(in the rows, 128 means zero)
Each row has a class, written as a number after it.
[123 131 167 112  96 159 124 125 127 122  65 109  90 132 108 120 132 121
 104 112 174 124 112 170 102 108 138 118 144 109  94 142 141 152  85 122
 146 150 142 121  92 118  97 145 133 160 163 127  93 104 141 115]
0
[116 138 176 183  86 171 126 107 151 112 150 124  62 146 112 193 125 155
 155 143  42 120 108 139 181 105 126 136 138  63 147 147 183  73 166 119
 106 172 119 142 170 145 138 195 158 132 126 177 137 159  89 100]
4
[ 96 101  80 135 141  23 123  60 160 154 131 132 156 144  96 131 170 208
 112 133 126 102  96  93 143  98  94 118 145 108 185 102 147  96 134 110
 113 108  94 145 105 113 158 103 146 106 150 117 147 124 164 141]
3
[152 165 180 161  96 131 114 119 130 110 169 104 134  84 110 134 144 113
 192 113 111 101 115  97 120 155 153 179 102  84 151 130  93 149 114 100
  87 139  96 136  83 178 112 141 129  96 157  81  96 168 112 130]
4
[176 133 203 190 123 125 102 169 108 111 173 156 108  91 110 141 134 125
 203  91 147 117 150 107 137 119 124 153 130  70 167 142  95 147  78 114
 128 143 118 114  98 143 128  97 129 108 120  68  83 112 136 141]
4
[119 118 176 119 108 139 118 178 180 122 112  84  87 129 108 163 116 108
 102 123 187 125 114 143 122  78 152 113 160 156 122 142 192 130 122  89
 170 104 119 113 118 149 109 118 160 124 136 123  90  88 137 137]
3
[138 141 145 116 120 125 144  82 126  95 120 174 115 206 116 158 107 141
 118 173 150 136 119 137 161  92 120 144 136  68 145 123 181 147 119 139
 126 149 111 144 108  47 146 132  86 155 136 133 139 115 115 108]
0
[135 187 146 119 143 163 144 110 151  95 135 148 153 167 103 156 128 107
 123 132  94 137  79 157 122  83 126 141 120 116 132  88 213 125 144  96
 148 160 121 129 139  92 119 205 135 117 175 149  96 145  41 176]
6
[167 115 145 105 122 138 135 176 152 129  90 140  57 139 105 125  94 140
 100 122 161 171 135 185 147 153 121  59 121 120 187 148 179  89  98  90
 123 168 145 144 132 147  71 176 175 170 132 208 110 103 169 182]
0
[102 137  85 144 111  44 110  84 169 106 134 112 104 118 121  78 131 190
 117 144  87 124 117 116  93  93  79 107 123  85 151 131  72 116 132 121
 111 119 151 139 122 122 167 126 141 124 142 108 162 107 130 132]
7
[ 97 140 148  98 107 179 115 159 138  78 113  99 128 140 103 140  94 103
 105 111 183 139  99 145 145 111 145 142  98 115 133 158 169  76 135 121
  93 126 143 136 138 152  84 149 126 191 111 171 112 145 138 138]
6
[134 167 135 103 124 142 125 164 197 125 111 129 113 121 116 165 110 110
  97 148 139 100  90 132 143 173 116 131  71  98 136 144 122 133  87 130
 118  80 142  71 142 147 123 113 195 133 121  65  88  82 152 186]
1
[111  95 175 127 121 148 130 140 120 153 138 138 102 110 115 129  87 122
 121 116 181 149 114 148 111 143 116 113 172 114 126 150 163 143  81 177
 122  96 133 140 102  90  88 134 125 162  79 140 105 110 165 163]
7
[ 72 116 142 172 116  87 122 118 125 116  96 142 107 205 109 173 135 152
 118 156  94 111  95 148 150  53 136 149 155 132 120 108 205 118 137  97
 147 159  97 138 132 108  99 174 142 119 141 173 160 162  81 127]
0
[148 189 132 130 158  51  92  63 134 147 149 133 154 137 116  98 189 193
  85 102 118  77 114 103 102 134 128 135 126  96 155 113 108 146 138 145
 117 107 162 152 110 123 163 104 163  95 149 107 131 136 143 142]
1
[160 163  88 133 137 133 123 109 142 134 143 157 205 126 135  81 135  94
 130 115 128 141 139 112  82  78  94 127  95 196 188 111  98 121 116  91
 122 142 110 193 168 152 103 159 195  97  99 195 142 150 148 120]
2
[ 87 146 138 128 139 122 142 105 156 104 144 114 132 144 115 164 168 136
 115 182  68 142  87  98 156  25  92 169 112  98 157  97 152 136 109 128
 144 137  98 130 167  97 133 135  89 124 165 149 149 136 122 180]
3
[174 139 143 134 128 108 123 139 147 136 170 142 125 101 103 107  73 114
 174 107 117 103 129 117 118 140 116 128 154  98 182 106 100 106  82  88
 113 181  95 155 122 159 113 148 129 131 135 111 147 136 129 160]
1
[158 167 172 190 113 107 107  96 126 109 133 121 107  96 114 117 112 120
 185  98 140  95 128 140  94  80 114 181 118 105 122 138  73 186  71  92
 135 138 128 151  87 114 124 119 119  80  90  56  79 107  93 195]
0
[101 120 104 156 129  57  88  55 124 143 105  78 131 125 103 103 160 226
 115 108 119 136 151 143 119  78 140 115 132 125 171 131 153 146 104 137
 133 118 135 153 121 133 155 122 128  86 130 167 128 142 160 157]
7
[ 79 138 108 113 128 141 142 131 179  89 101 120 151 170 113 107 130 119
 105 127 129 135 120  59 116  75  96 143 115 169 157 122 150  95 113  96
 136 125 114 164 119 162 104 109 137 125 132 167 165 149 140 106]
3
[118 162 137 131 142  60 106  77 170 120 111 113 109 125 131  95 148 126
 101 124 141 101 120 144  94  89 140 143  72 146  89 146 133 124 148 108
 136  94  97 129 122 133 147 146 134  90 150 114 117 103 168 164]
6
[ 68 163 102 106 104 161 144  96 195  82 131  83 171 143 120 144  89 117
 121 149 154 116 140  88 112  89 137 167 105 150 184 135 157 108 139  79
 171 151 158 149 151 146  96 128 153 115 109 187 218 131 103 122]
0
[137 153 151  97 107 187 132 128 138 100 126  90 164 173 110 147 138 123
 138 153  97 149  88 129 119 106 145 119 136  72 121  74 203  94 148 126
  93 122  98 155 130 104 138 210 116 159 146  90 129 181 131 137]
3
[173 160 196 144  96 110 113 116 105 126 172 106 141 122 119 123 117 122
 178  95 110  99 118 126 108 125 146 162  78 104 180 128 101 185 112  81
  90 142 151 160  95 149 106  97 130 110 123  87 111 146  59 123]
4
[122 158 160 101  60 163 105 131 147  96  72  93 143 107 128 118 125 139
 112 132 175 136 102 155 150 100 144 107 110 111 139 161 156 112 112 150
 140 118 154 140  97 149 102 132 124 148  69 146 122 110 165 133]
7
[123  89 161 123  98 137 129 128 117 173  61 136  98 116  80 116 176 150
 114  97 114 127 118 178  88 148 118 120 171 144 117 137 165 125  91 140
 117 161 145 118 114 123  77 158 163 173 123 131 135 153 139 149]
5
[105 118 136 150 129  47 112  89 109 161 129  74  92 156 124  95 148 223
 125 130  64 101 120 146 136 117 115 101  84 125 177 137 139 150 124 143
  78 107 115 178 100 103 162 118 114  95 115 138 129 151 131 169]
5
[105 110 109 163 121  70 112  97 127 119 167  85 126 124 108  79 129 176
 118 122 105  99 111 138 108 100 142 113 130 134 160 108  82 113 123 145
 105 117 123 123 165 120 143 122 155 108 136 125 136 124 149 147]
5
[125 128 143 122 104 132 156 117 189 116 160 150 127 171 126 171  93 157
 130 156  75 119 110  95 158  99 127 149 103  93 184 114 185 148 106 105
 160 118  90  95 119  98 172 152 148 113 169 154 164 118  66 139]
1
[151 145 152  90  79 153 112 117 154 124  58 144 135 124  88 108 124 151
  91 118 141 114  89 135 137 149 161 116 115 111 164 122 154 115  84 128
 123 169 149 139 111 167  55 102 139 173 111 165 128 126 155 121]
7
[135 156 119 107 148 135 123 149 149 123 129 130 212 108  92 106 165 117
 123 165 118 150 123 109 118 116 104 116  96 136 185 110 160  96 123 114
 130 167 133 200 133 169 128 147 172 106  71 162 180 139 169 144]
4
[107 123 111 133 176  19 104  79 133 143 153 128 108 168 101 118 179 207
  90 140 118  96  87 142 137 119 109 115 107 135 117  98 124 136 161 112
  99 112 157 153 126 108 143  54  93 115 158  55  99 130 149 166]
3
[131 128 117 149  99 176 128  94 126 107 134 141 145 178  89 150 144 150
 148 122  93 134  90 132 143  74 121 172 125 135 118 102 185 111  99  88
 137 157  73 124 168 133 123 155 139 126 144 179 145 181 110 132]
6
[124 131  57 104 122 168 115 170 180 103  93 113 195 102 102 134  54 111
 117 148 154 109 148  71 136 109 161 163 165 134 177 150 125 103 138  97
 168 163  94 130 144 158 122  94 160 135 152 140 186 153 142 107]
2
[141 201  95 108 146 111 133 130 133 130 110 126 194 154 142  92  42  88
 120 188 127 119 135 137  90  77  98 134  87 123 198 107 141 120  94  60
 131 127 127 182 162 136 108 160 176 106 101 177 173 101 133 164]
0
[118 100 144 100 110 153 160  77 155 114 133 101 143 117 120 158 149 111
 122 109  90 124  88 111 163 138 167 122 123 117 156 124 221 100 161 140
 139 140 110 136 137 122 120 180 149 123 160 180 140 209  99 139]
4
[160 141 191 108  78 135 123 104 123 117 136 104 139  82 102 117 111 116
 182 134 152 116 110  85 132 111 162 142 128  84 157 137 162 147  69  90
 125 125 109 153 109 155 131  92 117  88 139 141 125 179 132 131]
4
[ 42 166  80 131 156 147 123 154 151 148 142 123 201 126 127  94  96  93
 118 152  96 130 107 125 118  88  79 128 101 147 190 129 146  68 117 124
 133 119 130 155 177 163 140 134 178  93  98 175 166 147 144 145]
1
[ 97 131  83 148 107 157 122 157 134 119 141 124 151 127 116  80 124 123
 149 136  87 153 116 122 119  77  80 115 116 167 156 104 117 114 101 118
 128 157 116 155 180 146 120 110 141 108  64 177 169 162 132 110]
7
[ 85 128 120 156 122  73  96 108 174 118 134  79 116 109  92  85 123 203
 117 145 136 124 132 116 100 114 123 100 162 116 135 130 142 151 109 181
 111 111 119 148  93  95 163 125 137  83 111 134 149 103 164 139]
7
[154 147 189 146 128 114 121 159  99 107 168 114 132 141  90 162  67 138
 164 138 181  94  96 117 156 135 127 151 176  64 175 101 153 139  66  87
 142 171 108 148  86 139 100 115 124 132 102 118 120 110 118 159]
0
[116 133  95 142 130  36 105  87 142 145 163  92 155 108 118 110 145 188
 102 125 107 106 109 169 126 145 112  98 139 131 207 130 128 122 112 159
 132 126 135 140 125 139 162 148 147 117 136 126 133 128 126 151]
1
[143 154 146  95  87 168 103 173 152 126  57 105 124 136 105 132 154 116
  89 108 156 154  98 168  96 139 134 112 129 112 126 151 143 154 124 124
 120 144 159 117 100 148 119  98 155 170 126  86 117 112 153  95]
7
[156 217 186 134 116 149  80 126 119 133 156  92 148  96  90 134 126 168
 179  98 152  86 121 122 121 158 130 155 143  66 194 154 160 147  81  93
 135 161 127 159  73 150 107 134 114  92 135 115  96 157 124 158]
4
[ 74 135 130 159 128  52 118  48 131 124 148  66 136 154 106 101 171 175
 128 128 116 120 129 137 108  89  70 131 157 136 156 156 114 143 126 181
 110 110 176 153 106 119 169  73 167  87 123  81 159 125 113 122]
5
[124 166 127 149 113  95 114  85 152 124 181 113 101 127 137  98  84 211
 139 164 150 114 160 168 108 149  99 128  84 110 191 164 140 143 137 101
  99  84 183 167 108 108 148 111 134 129 106 127 115 108 136 153]
0
[130 130 129 104 107 129 113 171 141 135  83 135 142 167  89 143  75 120
  95 127 185 151  94 156 130 166 150 128  99 150 141 163 123 134  71 118
 137 120 122 101 121 181  77  99 145 148 133 120 124  92 139 132]
6
[147 188 206 164 131 105 101 154 117 142 119 121 129  81 126 118 130 126
 187 107 142  94 130  98 102 126 103 147 181  86 140 125 114 140  80 113
 111 149 115 153  56 168 102 114  89 104 185  71 103 135 144 130]
3
[173 134 121  96 123 136 158  90 174 108 111 174 152 169 105 143  39 148
  90 122 132 146 115 109 156  78 142 127 164  94 160  90 207 146 130 123
 149 145  77 133 137  68 151 221 129 132 139 225 157 133 103 122]
7
[ 86  72 147 165 139 113 141 110 124 113 162 167 155 167  99 144 120 166
 120 124  93 154  89 110 172  77 124 140 135 107 149 100 141 106 153 154
 125 155  96 145 122 112 146 171 142 141 150 167 134 160 103 112]
2
[152 195 176 114 115 127 112  79 164 120 156 104 116 112  88 123 119 120
 153 119 129  78  97  99  96 122 132 165 128  57 129  84 116 153 120  60
 119 117 110 133  82 167  76 173 151  94 154 121  64 122 113 179]
7
[141 184 205 145  78 136 111 144 113 115 128 110 148 109 116 118  53 134
 184 120 141 129 101 109 107 140 161 163 117  73 171 148  61 159  95  98
  85 129 157 139  85 157  76  96 127 119 161  64 115 140  96 175]
2
[142 183 116  97 125 149 143  60 181 108 143 157 131 179 121 186  76 131
 114 118 156 120  94 110 162 118 143 138 105  76 169 122 172 123 158  94
 135 121 126 122 175  67 125 191 142  85 128 200 141 138 101 163]
0
[176 138 197 108 111 118 121 130 165  86 160 165 128 126  92 122  95 118
 172 102 175 135 121  94 100 105 146 166 108  87 136 117 112 148 124  72
 126 120 111 121 112 143 105 112  91 144 169  93 136 147 143 152]
6
[ 77 143 150 136 139 129 152 108 132 103  71 134 107 203 105 174 179 135
 107 138  81 145 100 114 162  44 118 131 130  59 138  78 220  92 155 130
 103 165 114 129 151  68 130 198 172 148 150 162 147 172 106 135]
0
[191 141 166 151 126 116 119 129 115 135 168 116 101  88 131 145 131 141
 171 117 110  76 138  88  95 158 166 148 134  76 166 120  45 178 101  90
 114 145 113 135  73 134 107 118  97  94 190 102 101  86 115 183]
5
[ 65  95 142 151 133 108 144 119 133 112 112 133 127 187 112 166 188 117
 107 122  88 141  96  99 151  89 142 127 151 109 141 102 198  67 138 157
 110 152  81  98 153 122 148 191 172 119 175 187 172 170 128  88]
5
[ 97 144 157 134  75 232 113 109 116  91  95  78 116 159  93 133 143 132
 123 104 173 157 134 164 128 123 167 146 101 104 129 163 159 115  92 145
 122 138 181 124 116 136 101 123 161 147  85 133  92 123 121 125]
0
[167 163 187 104  98 237 114 146 125 134 113 105 127 134 111 120 136  95
 148  84 155 139 111 170  68 159 130 128 107 111 100 158 179 122 102 101
 126 122 158 145  92 134 106 131 169 151 100  90  93 117 124 158]
6
[ 99 113 134 112 150 148 157 125 141 103 144 114 133 165 125 146 112  99
 115 128 109 142 119 102 112 103 143 148 122  86 125 109 174 109 164 143
 125 125  68 129 118  60 149 203 107 161 148 138 158 127 111 151]
6
[150 151 169  92 112 163 109 156 151 132 131 119 111 123  95 161  66 160
 112 120 185 124 110 155 126 176 106 144 148  67 139 177 134 118 131  94
 131 136 169 117 109 136 110 140 162 198 126  92 122 107 149 158]
2
[ 71 148 114 117 173  43 130  98 145 130 165  67 137 174 101  73 175 188
  97 145 101 113 118 111 120 112  97 128  60 132 140  87 120 146 145 130
 120 106 114 115  99 138 150  86 159 109 193  87 135 108 136 136]
6
[ 90 112 128 158 151  64 129 102  97 158 194  73 105 136 108  89 195 169
 129 162  85 131 144 158 127  94  82  95 175 112 173 102 165 111 106 142
 137 157 114 149  99 134 191 107 166 119 163 119 125 103 125 121]
1
[112 118 148  95 140 168 127 125 113 197  92  66 118 112 100 116 115 108
 107 110 143 106 129 141 114 135 140 116 131 124 123 128 145 151  84 145
 141 126 110 128 120 130  96 107 189 152 134  95  67 121 143 135]
2
[151 145 121  91 101 142 132  57 180  96 106 146 137 152  91 145 144 130
  96 129 117 152  96 103 139  79 124 146 130  55 159 117 161 122 142 142
  92 141 102 151 124  85 133 191 145 145 121 190 148 137 134 138]
7
[126 158 123 121 109 172 104 128 182  36 130 138 149 141 115 207 129 113
 107 132 118 137  81  72 176  95 152 176  63  77 135 165 149  84 104 115
 175 107 111 109 186 166 159 218 129 105  97 189 134 176 116 144]
4
[123 105 175 108 128 176 110 162 138 145 116 120  78 133 109 119  90 147
 109 105 139 104 147 166 105 160 130 132 102 112 124 171 196 109 117 110
 136 134 133 143  75 138  98 149 123 205 125 158 103 102 125 126]
6
[105 133 119 158 127 195 117 179 103 151 147 116 122 139 122 181 115 155
 143 114  85 135 132 155 164 107 120 116 188  80 165 133 184 110 174 126
 122 150 132 133 136 113 175 170 137 128 141 170 114 163  80 113]
1
[116 163 111 106  91 163 123 134 181  63 124 126 181 127 134 104 107 132
 130 147 155  99 125  82 137 106 110 133  92 140 166 160 149  89 107 126
 133 109 126 162  98 155 103 127 157 152 135 134 152 161 151  85]
4
[ 95 125 110 138  98 187 153  70 164 108 116 128 154 180 120 196 102 149
 130 135  87 110  92 106 178  89 127 150 138  67 140 109 225  78 164 121
 117 132 109 133 114  94 151 179 182 138 107 155 145 138  78 114]
7
[151 147 134  94 119 174 133 138 152 150  53 137 123 105 107 108  70 133
 109 161 121 120 126 159 121 161 141  87 126  76 169 138 170  83  78 124
 126 163 140 189  75 165  67 179 161 198 170 141  95 127 141 147]
0
[147 143 170 145 108 105 112 141 116 145 131 162 158  83 119 119 107 105
 189 110 115  93 106 106 144 137 113 157  97  99 157 108  59 143  74 104
 155 168  73 101 114 171  96 145  99 108 117 103 110 136 113 123]
2
[ 94 153  73 117 106 169 124 133 168 102 116  95 194  80 131 130  87 125
 116 152 161 121 107  94 123 115 162 140  81 156 160 170 115  91 100  92
 107 150 147 170 156 166 130  97 143 107 150 172 184 132 173 122]
4
[ 91 133 167 116 140 198 147 108 161  91 173 109 126 195 107 200 155 137
 109 134  84 108  81 124 180 108 134 131 130  79 145  80 227  92 143 138
 135 154 144 107 153 123 129 147 166 162 194 142 115 152  98 124]
1
[145 192 167 162 119 115  99 158  91 151 136 147  90  96 105 112 158 117
 168 146  76 140 121 104 130 105 107 154 127  61 187 137  62 151  64 113
  81 143 123 160 115 176 111  91 114  98 147 126  78 156 110 175]
1
[122 114 152  97 127 143 112 155 111 168  67 129 138 150  96 149 103 152
  96 125 175 134 136 157 123 167 157 100 139 125 182 145 197 108  74 113
 128 143 160 127 110 150  48 133 190 177 150 168 103 111 145 147]
2
[ 86 165 144 129 129 131 126 105 163 124 122 146 166 157  94 161 179 130
 133 147  76 150  60 102 155  71  81 133  88  83 138  77 142 117 115 150
 115 131  94 123 164 110 147 201 110  78 100 151 130 138 120 139]
3
[106 152 131 128 115 202 155  86 154  97 151 136 142 155 100 186 144 129
 134 116 123 137  90 105 182  97  82 166 127  95 143 132 179 103 151 159
 107 135 115 147 129 108 133 150 142 165 109 148 109 170  85 106]
6
[102 168  84 109  93 115 112 127 195 115 142 111 193 123 123  67  58 193
 136 145 109  99 141 121 154 116  82 117  62 138 226 118 154 102 123 120
 124 140 132 123 147 138 118 136 159 109  63 212 220 116 135 107]
7
[160 125 150 139 119 166 143 137 143  54 108 145 166 175 117 163 113 111
 112  96 104 156 124  99 132  86 166 170 130 103 165 104 156 119 163 125
 164 129  92 107 155 139 117 193 129 158 139 178 154 150 116 143]
6
[108 144 127 148 125 144 137  87 155 125  87 138 126 143 103 204 180 143
 109 145 127 124 125 136 149  61 132 160 175 105 122 113 202 156 150 145
 171 153  87 127 116  63 138 212 134 115 133 160 121 139 101 137]
0
[142 139 132 113 101 184 119 141 141 136  68 104 136 131  96 136 183  97
  96 109 135 133  81 197 101 146 129 106 124 159 132 131 159 138  96 111
 119 117 172 127 134 191 109  76 200 155 137  67  40 144 155 142]
1
[ 92 139 132 141 136  62  94  91 129 145 137  87 153 124 117  94 191 212
 120 104 115 121 144 146 113 115 109 119  89 132 166 114 130 141 172 140
 136 117 128 125 143 113 171 151 131 110  99 123 140 153 175 128]
2
[142 134 119 141 118  58 136  80 132 107 162 102 140 144 125  94 103 202
 104 131 122 123 124 141 123  98 111 125 132 109 206 116 100 141 115 125
  92 113 163 138 148 120 174  67 152 161 168  99 153 113 157 144]
1
[137 174 211 201 133 117 114 151 110 132 126 135  91  86 112 137 152 107
 193  93 113  95 130 106 112 108 127 159 185  97  90 112 125 138 136 116
 113 162 106 131  92 161 112 128 125  89 165  88  90 153  95 123]
6
[162 146 196 143 108  77 116 125 162 127 141 161 134  97  90 119  96 180
 181 156 144  96  96  85 121 131 129 128 160  72 164 101 111 142  36 100
 116 145 119 133  54 146  80  84 106 105 217  73 123  89 137 179]
3
[161 167 172 148 116 129 123 181 157 116 105 178 100 108 110 150 120 138
 156 168 177 123 133 101 124 123 150 136 164 110 147 132 152 155 108  86
 136 135 136 141  94 123  80  71 143 104 159 104 123 129 152 177]
0
